In the rows, 128 means zero.
Each row is followed by its class.
[127 132 116  77 107 154 151 185 123 133 120 144 132 151 153 132 142 121
 127 125 152  76 165 169  57 158  87 101 171 120  95 121  80 172  79 109
 101 168 124 162 137 158 130 112 125 159 161 112] : K_541
[145 131 148 130 101  94 142 137 150 108  96 138 136 180 132 165 146 117
 149 133  89 157 148 111 152 158  87 106 112 146  96 121 164 102 157  62
 150 139  84 119 124 124 100 111 101 122 215 114] : K_976
[147 140 115 128 120 146 168 140  98 161 149 156 141  57 138 142 118  90
 153 169 153  87 129 144  74 126  96 165 118 118  78 172 161 166  83 171
 121 131 130 140 130 128 129 165 123 161 186 149] : K_124
[146 146 148 118  96  81 108 132 151 117  69 160 155 144 139 160 168 141
 135 122  63 161 140 136 117 146  95 117 100 137 108 173 163 110 126  70
 161 130  81 116 124 118 107 122  96 129 212 106] : K_582
[150 138 149 111 157 183 112  90 112 153  95 177 124  94 161 171 159 181
 141 135 166 136 143 130  69  96  94  89  94 120 129 142 110 152 151 119
  73 188  88 102 122 144 123 168 156 158 176 151] : K_582
[132 144 118  75 105 144 167 186 136 119 137 140 137 143 162 153 151 109
 139 127 162  81 153 168  65 171  90  84 166 130  81 132 103 146  74 133
 135 159 128 147 125 160 118 101 136 164 183 123] : K_976
[135 117 161 128  98 107 140 119 140 112  76 152 147 167 123 138 163 147
 134 143  60 142 160 130 137 164  80 118 110 136  99 140 157 103 149  52
 145 135  84 140 132 148 109 115  88 117 192  89] : K_124
[151 112 112  82 155 173  88  84 143 154  77 192 125  98 136 154 151 179
 135 142 145 102 145 127  89 126 108 112  97 107 127 113 114 132 160 118
  89 146  95 103 154 161 118 114 175 155 139 112] : K_491
[149 142 141  97 155 176 106  92 116 142 103 179 133  90 172 174 149 184
 141 133 173 120 137 132  69  89  93  86  96 120 130 128 119 153 146 125
  81 190  97 104 121 151 118 168 159 161 179 142] : K_582
[158 130 141  98 140 176 121  86 130 147 106 184 134  82 162 153 148 168
 148 148 160 105 153 132  67  95  94  99  87 133 146 128 111 152 169 109
  78 178  89  97 126 153 132 149 154 160 156 144] : K_685
[141 138  94 124 116 135 155 154  94 168 160 166 136  52 137 153 101  71
 161 159 159  89 132 145  74 122 108 175 124 111  78 161 155 179 109 175
 102 149 131 146 126 110 128 176 118 165 174 150] : K_541
[173 159 114 150 119 141 157 165  80 147 130 155 134  33 153 140 113  78
 158 156 143 110 130 149  54 127  94 163 121 111  73 181 172 147 104 174
 110 123 141 139 116 113  94 179 122 151 192 154] : K_124
[146 124 141 113  89  88 105 122 167 112  94 173 177 158 134 146 153 128
 126 112  48 142 144 134 122 165  99 119 102 121 111 152 176 122 135  52
 163 127  94 125 145 145 115 108  99 124 181 102] : K_733
[148 145 145 113  96  80 105 136 149 115  77 161 161 138 152 155 157 144
 131 130  68 156 135 138 127 142 101 113 103 132 111 159 170 113 121  75
 164 134  92 116 126 119 108 124  97 131 215 103] : K_582
[158 132 140 109 155 178 100  89 104 150 109 195 130 110 168 173 153 161
 127 140 163  99 145 124  75 101  95 103  86 117 132 118 132 145 158 132
  83 183  92 111 140 154 125 138 168 154 162 141] : K_416
[155 139  97 120 109 132 158 135 114 159 172 174 147  59 141 154 116  74
 158 148 160  85 121 138  62 138  99 158 117 109  76 157 174 174  85 168
 130 132 134 137 133 130 138 169 113 165 155 151] : K_733
[170 148  87 125 113 128 148 169  91 156 132 170 129  36 151 154 119  76
 165 160 133 101 130 138  61 130  97 147 125 100  65 159 178 142 102 169
 112 124 138 131 117  95  99 173 137 149 174 149] : K_491
[135 141 114  75 103 149 169 182 142 122 140 143 139 137 168 150 149 102
 147 122 163  75 148 166  63 175  95  92 164 134  83 131 100 146  70 133
 130 152 131 145 125 165 125 100 129 166 192 119] : K_976
[129 129 146 105  83 106 133 131 155 111  88 162 158 163 116 151 148 103
 144 131  77 144 153 127 148 152  79 124 106 130  93 110 154 103 131  55
 153 159  79 124 143 137 117 128  89 125 199  83] : K_89
[145 120 155 116 152 194 115  80 114 139 101 180 134 100 152 154 164 198
 132 144 159 112 152 133  69 103  88 101  97 119 138 136 121 150 161 120
  73 183  96 112 132 171 119 157 164 155 169 141] : K_124
[137 128 143 111  90 107 119 130 155 109  84 159 148 163 119 152 148 106
 138 126  69 133 152 125 141 152  80 124 108 131  96 117 149 105 144  54
 139 155  89 120 143 135 112 107  92 131 195  84] : K_89
[125 130 114  93  97 137 165 189 119 146 115 144 141 140 179 150 150  63
 133 118 135 103 142 162  56 171  88 104 152 136  84 175 118 135  78 131
 131 166 149 152 131 162 119  98 125 166 161 146] : K_976
[154 129 138 100 146 176 117  83 133 141  94 186 141  83 165 155 145 176
 149 146 159 107 153 128  69  94  96  97  88 131 144 123 116 148 172 103
  79 177  89  92 130 160 130 142 152 161 165 145] : K_685
[141 135 163 126  95  94 121 135 149 106  70 164 171 148 137 144 173 149
 120 136  55 148 154 135 121 158  92 131  98 138 117 175 182 105 130  62
 158 124  92 117 135 152 102 107 102 127 219 106] : K_124
[160 132 131 105 171 170  79  92 130 148  82 188 139 112 151 166 141 155
 130 129 158  95 135 126  91 114 109 125  89 107 121 112 126 133 144 126
  84 154  98 101 160 168 121  95 172 158 145 127] : K_416
[166 125 125 112 169 173  81  90 125 143  86 192 137 104 153 165 134 153
 130 127 152  93 137 121  81 115 109 123  90 106 116 112 122 133 149 131
  85 147  95 112 155 162 122 111 170 154 151 126] : K_416
[122 128 112  77 109 152 151 190 121 131 126 146 138 149 152 139 132 125
 129 130 148  63 165 173  64 155  95 100 172 121  88 122  80 172  83 107
 105 172 131 161 132 165 133 107 129 162 169 115] : K_541
[129  98 134 112  85  92 123 112 151 118  77 148 138 158 123 152 153 143
 145 137  57 136 149 128 159 159  83 111 107 138  91 114 151 110 146  56
 162 139  77 131 133 137 110 116  76 128 178  96] : K_71
[129 115 134  94  86  93 136 111 162 127  84 165 150 162 119 148 153 140
 145 143  64 120 152 122 150 157  90 107 108 127  93 120 168 100 140  57
 170 140  85 123 131 130 107 117  89 119 192  80] : K_491
[144 156 103 132 120 139 150 148  99 165 160 156 135  62 141 157 103  90
 156 148 166  90 126 139  56 132  97 158 132 115  87 155 173 172  91 179
 108 124 130 137 127 114 126 170 122 166 176 162] : K_413
[148 117 145 110  92  92 137 119 157 117  80 142 150 161 124 135 137 126
 150 146  63 141 153 124 148 138  80 113 101 149 102 132 153 106 152  39
 160 127  78 121 130 121 117 115  80 116 167 101] : K_685
[149 134 145 122 106  85  89 131 145 118  72 176 171 150 143 155 156 123
 121 118  51 133 138 120 128 146 101 132  89 133 108 157 182 101 129  81
 165 124  82 123 142 132 108  90 104 124 197 106] : K_416
[141 130 138 111 167 169  80  93 138 147  92 169 132 109 144 155 125 178
 128 123 153 120 140 130  78 123 106 120 107 113 138 110 126 134 168 121
  75 147 101 114 152 170 117 120 163 159 135 127] : K_413
[139 112 130 102 143 171 109  83 114 144  91 187 120  81 171 166 147 183
 137 137 158 101 152 130  82 106  87  95  94 120 121 115 113 154 165 121
  78 186 100 108 129 164 118 160 149 161 168 143] : K_71
[139 133 148 109 104  89 130 126 147 116  81 132 148 165 124 150 148 119
 144 128  66 157 142 124 147 152  79 108 110 140  93 129 158 112 134  52
 146 143  84 132 120 113 105 122  81 117 186  90] : K_582
[141 132  83 120 108 129 158 144 102 157 152 161 118  42 137 156 110  81
 164 154 163  71 124 141  91 123 100 162 123 125  74 153 148 181  85 172
 124 124 137 134 117 116 121 170 117 163 174 154] : K_71
[116 142 118  80  86 144 153 182 125 149 107 164 149 123 166 145 156  59
 126 116 127  85 149 173  55 160  83 116 143 126  95 176 114 139  58 137
 133 184 147 142 147 160 122  98 114 174 152 133] : K_89
[135 125  90 110 103 134 158 142 101 169 152 158 127  48 136 154 119  88
 164 161 165  75 130 148  83 129  92 162 120 122  67 159 153 177  76 179
 130 131 129 137 122 115 127 172 115 169 175 155] : K_71
[136 125 136 104  84  86 114 125 167 120  76 180 166 138 131 152 167 142
 134 138  53 129 145 124 127 149 103 124  98 126 109 161 189  96 136  69
 171 124  95 108 131 139 102 106 106 128 205  97] : K_491
[113 123 125  92 102 135 155 188 109 154 107 155 144 142 172 138 142  88
 116 128 132  86 158 168  54 156  85 114 155 124  90 167 106 157  75 112
 100 186 144 168 137 170 125 112 106 164 150 139] : K_541
[129 139 107  61  97 151 156 171 136 138 117 148 137 145 147 140 157 122
 130 138 139  50 161 167  66 165  83  84 164 116  78 133 101 152  60 116
 139 147 129 147 131 157 123 104 134 160 163 107] : K_491
[155 143 104 110 116 136 166 137 113 177 152 162 141  35 143 135 109  78
 167 180 168  80 132 145  76 112  98 163 106 128  82 174 159 170  87 169
 121 125 125 120 124 104 142 167 115 165 167 155] : K_685
[140 132 150 114  95  87 127 126 140 123  85 144 149 159 132 153 149 129
 145 136  74 156 140 130 146 149  87 106 110 137  90 134 154 107 134  55
 151 144  77 134 123 122 112 133  76 124 194  91] : K_582
[157 115 137 104 149 187  99  77 121 147 115 194 141 101 162 162 142 178
 135 130 160 110 145 122  72 115  94  89  94 110 135 105 126 161 166 105
  75 184 102 113 144 167 123 157 155 159 146 147] : K_733
[129 133 123  82  97 152 155 167 139 125 132 142 157 148 144 134 151 104
 131 112 145  73 155 167  56 176  86  83 161 116  90 122 100 164  62 103
 130 148 132 154 137 170 130 111 121 161 145 119] : K_733
[139 137  81 103 109 136 163 149 117 166 149 178 138  51 121 153 123  81
 158 171 159  69 128 136  78 131 104 162 119 110  69 158 167 165  76 180
 136 124 126 132 126 117 128 168 136 157 165 142] : K_491
[137 115 134 102 140 175 102  92 113 142 102 193 119  82 169 173 147 191
 144 138 165  99 150 133  83 102  94 105  93 123 129 113 111 155 166 115
  85 183 100 107 129 168 120 157 162 165 180 145] : K_71
[117 122 115  71  91 139 164 179 128 157 105 163 153 130 164 136 169  83
 124 129 108  75 160 162  51 172  84 105 148 121  81 178 122 137  61 115
 128 162 141 152 133 167 129 100 123 160 147 123] : K_491
[179 160 101 134 113 117 152 166 103 152 129 158 138  13 165 129  95  54
 172 168 147  99 123 145  69 112 100 158 112 122  80 167 170 147 113 162
 114 113 139 122 118  94 112 171 116 151 159 152] : K_685
[142 151 121  77 111 145 147 181 127 125 129 147 144 150 157 140 148  99
 125 120 147  46 152 159  62 157  80 101 154 126  81 117 108 156  52 119
 131 146 128 155 142 157 135  96 134 157 172 111] : K_416
[153 133 152 127 103  87 103 133 147 115  87 179 168 158 137 157 164 124
 123 121  49 130 147 124 125 149  97 135  96 126 104 161 180 110 127  76
 156 129  78 126 143 126 118  96 112 121 202 108] : K_416
[157 124 128 107 159 175  80  79 144 149  81 183 142 106 150 156 133 144
 137 116 141 111 140 122  73 139 101 110  89 104 131 108 120 141 161 105
  85 149 100 117 156 174 115 108 162 161 122 129] : K_733
[128 133 116  84 108 152 152 189 128 128 125 147 144 144 156 135 140 124
 128 119 141  67 165 167  54 163  92 101 170 120  88 122  85 166  78 103
 102 172 127 163 129 166 136 119 126 160 170 112] : K_541
[144 137 145 107 157 186  98  96 119 146 114 180 133 106 156 170 135 192
 132 124 167 118 151 125  65 109  90 109 101 124 142 114 126 155 171 129
  66 177  93 110 132 163 121 160 162 156 165 150] : K_413
[138 117 137 121  93  91 105 144 156 109  85 176 163 155 135 152 142 145
 124 130  57 137 153 139 123 139 104 135 109 124 108 150 159 122 158  56
 137 148  85 129 132 147 115 122 100 125 216  97] : K_541
[168 154 103 150 125 118 132 172  87 149 146 154 137  38 157 152  88  72
 154 145 140 107 120 142  52 132  97 161 135 112  75 154 183 146 117 175
  95 118 144 143 116 112 110 172 123 154 171 153] : K_413
[137 130 145 122 101  88  98 129 158 115  87 158 159 154 135 148 143 152
 123 113  50 150 146 132 113 156  95 128 110 134 118 155 176 108 151  80
 152 116  89 123 136 131 112 111  96 124 191 106] : K_413
[131 146 124  77 111 155 165 192 140 121 136 139 133 139 158 150 157 105
 144 124 159  81 155 162  59 183  89  94 164 135  86 131  95 147  72 129
 120 150 128 154 126 162 121  93 138 165 183 126] : K_976
[150 116 145 114  97  89 137 120 160 117  81 146 146 156 127 132 141 119
 150 143  59 137 156 120 145 148  82 117  99 155 108 132 154 105 156  36
 148 122  80 122 128 121 117 105  76 116 172  94] : K_685
[140 151 106 127 124 140 155 158  94 162 160 153 141  60 137 152 100  90
 156 150 168  89 132 141  60 132  89 160 134 122  82 157 181 169  89 185
 114 126 134 143 122 110 127 177 125 160 175 163] : K_413
[152 139 134  97 137 192 108 100 124 137 110 203 135  87 157 179 150 158
 142 135 173 105 149 133  65 100  95 111  93 115 134 116 117 142 155 132
  78 201 102  94 137 169 116 148 167 172 187 137] : K_89
[148 113 134 109 155 187 106  93 100 151 106 192 122 106 173 172 132 194
 133 141 174 119 154 132  69  90 104  99 102 109 134 112 109 161 177 121
  58 212  98 108 135 154 120 165 155 159 177 151] : K_541
[142 132 139 125  92  84 121 139 159 108  87 167 155 146 148 160 154 127
 139 122  75 160 138 126 128 155 112 118 105 140 112 161 170  99 148  84
 166 129  93 110 128 131  97 106 105 130 229 116] : K_976
[176 153  97 145 123 132 154 180  86 144 153 153 127  39 160 162 103  49
 168 151 165 119 117 134  67 131 104 153 130 121  66 167 167 148 115 181
 103 126 139 130 108 103  97 168 134 156 199 163] : K_976
[142 130 133  99 141 193 108  96 124 145 109 200 136  91 149 175 151 162
 140 134 164 109 152 131  72 102  93 107  91 118 133 116 112 142 157 124
  76 204  94 100 138 167 122 154 161 168 181 137] : K_89
[137 138 147 110  97  90 126 125 148 118  73 140 144 169 136 153 152 130
 144 137  75 159 141 124 142 153  78 105 105 136  93 120 161 106 133  61
 158 148  74 132 126 120 112 127  78 120 184  91] : K_582
[150 147 148 102 155 174 109  97 108 149  97 181 128  87 178 173 152 177
 143 134 173 124 144 128  65 100  93  87  93 124 132 127 118 152 148 125
  74 189  92 105 122 142 120 164 158 162 186 149] : K_582
[155 148 101 112 111 126 172 140 116 164 156 165 134  41 144 136 109  80
 172 173 166  73 131 144  75 114  99 165 113 129  83 173 157 172  93 165
 118 122 130 123 122 103 140 161 112 158 168 153] : K_685
[144 153 102 126 122 138 157 153 100 164 168 150 134  63 137 151  92  79
 156 149 171  88 127 139  64 122  91 160 132 119  83 149 175 176  91 173
 111 124 136 139 123 110 126 180 125 159 180 154] : K_413
[128 127  93 109 103 130 156 142 107 163 151 170 128  40 142 151 114  90
 159 162 166  72 122 150  92 122  95 167 115 119  66 165 155 174  82 180
 137 132 134 135 121 124 131 180 114 161 167 146] : K_71
[164 167  99 134 110 132 134 170  92 143 131 183 136  14 160 159 104  45
 164 150 150  98 119 151  61 120  94 158 120 104  74 158 165 142 100 188
 112 148 142 131 122 109 103 178 129 161 177 144] : K_89
[129 132 106  61  95 147 165 169 136 134 123 146 137 144 143 135 158 123
 132 131 138  61 162 168  66 162  91  84 165 118  82 131  98 151  64 116
 140 148 130 141 130 151 133 108 138 154 167 106] : K_491
[148 118 147 116 166 186  92  85 127 139  72 175 138  98 141 147 156 184
 122 138 147 115 144 131  81 131 105 126  91 117 133 137 114 136 155 116
  71 149 103 104 150 177 115 114 166 156 150 130] : K_124
[119 130 124  85  97 135 166 187 124 152 123 146 145 132 176 141 153  62
 132 122 137 101 145 159  59 168  86 105 149 137  87 180 125 138  76 133
 132 170 147 156 129 156 116 102 123 166 162 139] : K_976
[134 133 145 112  84 104 127 135 153 111  80 164 147 163 119 153 152 106
 136 126  70 141 157 130 140 156  79 122 104 134  98 118 149  98 146  57
 147 162  87 120 136 137 114 120  94 124 195  83] : K_89
[117 142 133  92 104 139 149 189 121 148 117 140 150 146 168 138 142  88
 112 110 130  94 153 165  48 170  78 117 149 136 102 161 128 146  76 124
 116 160 146 155 138 169 129 110 115 162 144 138] : K_413
[146 136 143 110 158 181 100 101 117 142 111 186 135 106 175 169 128 182
 129 125 175 110 153 124  64 109  92 108 101 116 137 104 135 153 168 123
  63 175 101 108 136 165 124 160 163 158 175 141] : K_413
[106 139 120  78  83 136 157 184 124 147 114 166 153 124 165 133 153  63
 122 120 125  84 149 171  55 151  84 109 151 121  95 164 108 145  53 127
 132 185 142 157 147 166 134 111 122 169 147 124] : K_89
[145 124 160 117 160 193 115  76 112 145  97 185 127  90 160 154 152 201
 130 144 166 106 150 130  71 103  95  98  90 118 136 134 116 148 163 121
  75 183 104 105 135 165 113 153 162 157 176 143] : K_124
[143 132 147 121  96  82 121 138 158 111  86 167 153 148 140 160 160 127
 138 127  74 159 141 129 129 160 100 116 108 141 107 161 170  99 146  75
 159 128  88 118 129 132 100 109 110 128 222 111] : K_976
[129 140 123  82  94 129 167 179 132 153 102 142 142 121 169 121 151  72
 133 132 119  86 158 168  56 156  76 112 133 147 102 177 109 149  76  98
 122 155 140 140 132 147 133 101 104 160 141 135] : K_685
[178 159  93 144 122 129 147 175  92 139 141 160 126  33 165 167 105  53
 168 151 166 122 110 136  58 138 106 156 126 118  66 163 171 142 115 196
 112 127 134 128 113 106  98 165 132 156 191 162] : K_976
[148 136 124 100 149 190  83  96 145 139  74 196 134  92 139 168 144 137
 133 125 156 108 138 131  73 123 101 130  87 104 124 119 103 134 142 115
  78 163 100  88 158 173 117 118 170 168 160 122] : K_89
[134 158 121  77 109 151 155 186 129 124 123 124 137 137 156 141 153 114
 135 119 156  77 150 172  56 161  88  81 162 129  89 133  87 162  51 113
 123 146 129 146 119 141 124 117 129 164 179 116] : K_582
[159 130 130 113 172 180  83  81 132 148  78 186 129 113 143 164 145 152
 130 118 149 103 137 121  83 124 109 124  85 106 123 122 114 131 148 129
  84 146  94 105 158 156 120 104 168 151 137 131] : K_416
[150 128 150 120 170 185  98  90 129 138  65 178 137 102 146 150 155 181
 125 136 148 118 149 131  78 129 105 123  94 111 136 134 117 135 153 112
  74 151 104 105 155 182 115 110 178 158 154 135] : K_124
[141 130 143 107 100  86 125 127 146 119  80 139 149 160 137 145 151 134
 144 131  68 160 142 130 147 146  83 104 109 134  94 128 161 109 135  62
 153 145  85 128 126 111 114 132  82 118 190  90] : K_582
[131 160 119  73 105 147 158 181 125 127 119 130 134 137 162 142 160 131
 136 123 153  85 147 175  52 160  87  74 167 126  88 142  91 161  44 124
 134 155 126 145 126 140 125 119 119 164 174 123] : K_582
[159 123 129 106 162 170  96 106 139 134  88 180 133  98 156 175 139 142
 144 133 176 126 139 121  94 130 113 124  94 123 122 123 126 124 170 140
  86 152 102  98 140 167 105 106 180 163 161 134] : K_976
[145 145 119  81 106 156 149 177 122 126 126 146 147 151 149 140 159  99
 124 121 136  54 153 162  58 170  82  96 156 122  80 127 103 154  52 125
 131 150 123 158 137 155 134  97 133 153 156 114] : K_416
[144 104 120 103 151 171  83  83 131 142  70 182 114  87 148 161 146 180
 138 129 146 113 141 137  90 129 108 117  97 115 125 115  97 140 160 116
  85 150 101 102 144 168 113 112 159 160 144 129] : K_71
[144 127 130 109 149 176 118  97 123 143 107 189 121  94 171 177 142 161
 149 134 184 119 142 123  73 102  98  89  97 126 132 129 125 144 173 144
  90 183  99 102 126 149 104 149 172 163 189 156] : K_976
[139 107 126  98 153 173  87  78 131 145  80 180 120  92 149 156 142 171
 136 136 153 101 138 133 101 128 107 122  98 116 123 117 103 145 158 113
  80 152 101 107 147 179 120 114 154 160 141 123] : K_71
[152 125 143 120 147 184 100  76 123 144 104 194 136  98 157 162 147 171
 140 119 166 113 147 121  57 115  93  92  94 106 136 116 123 158 164 114
  83 175 100 111 140 159 119 153 161 160 145 151] : K_733
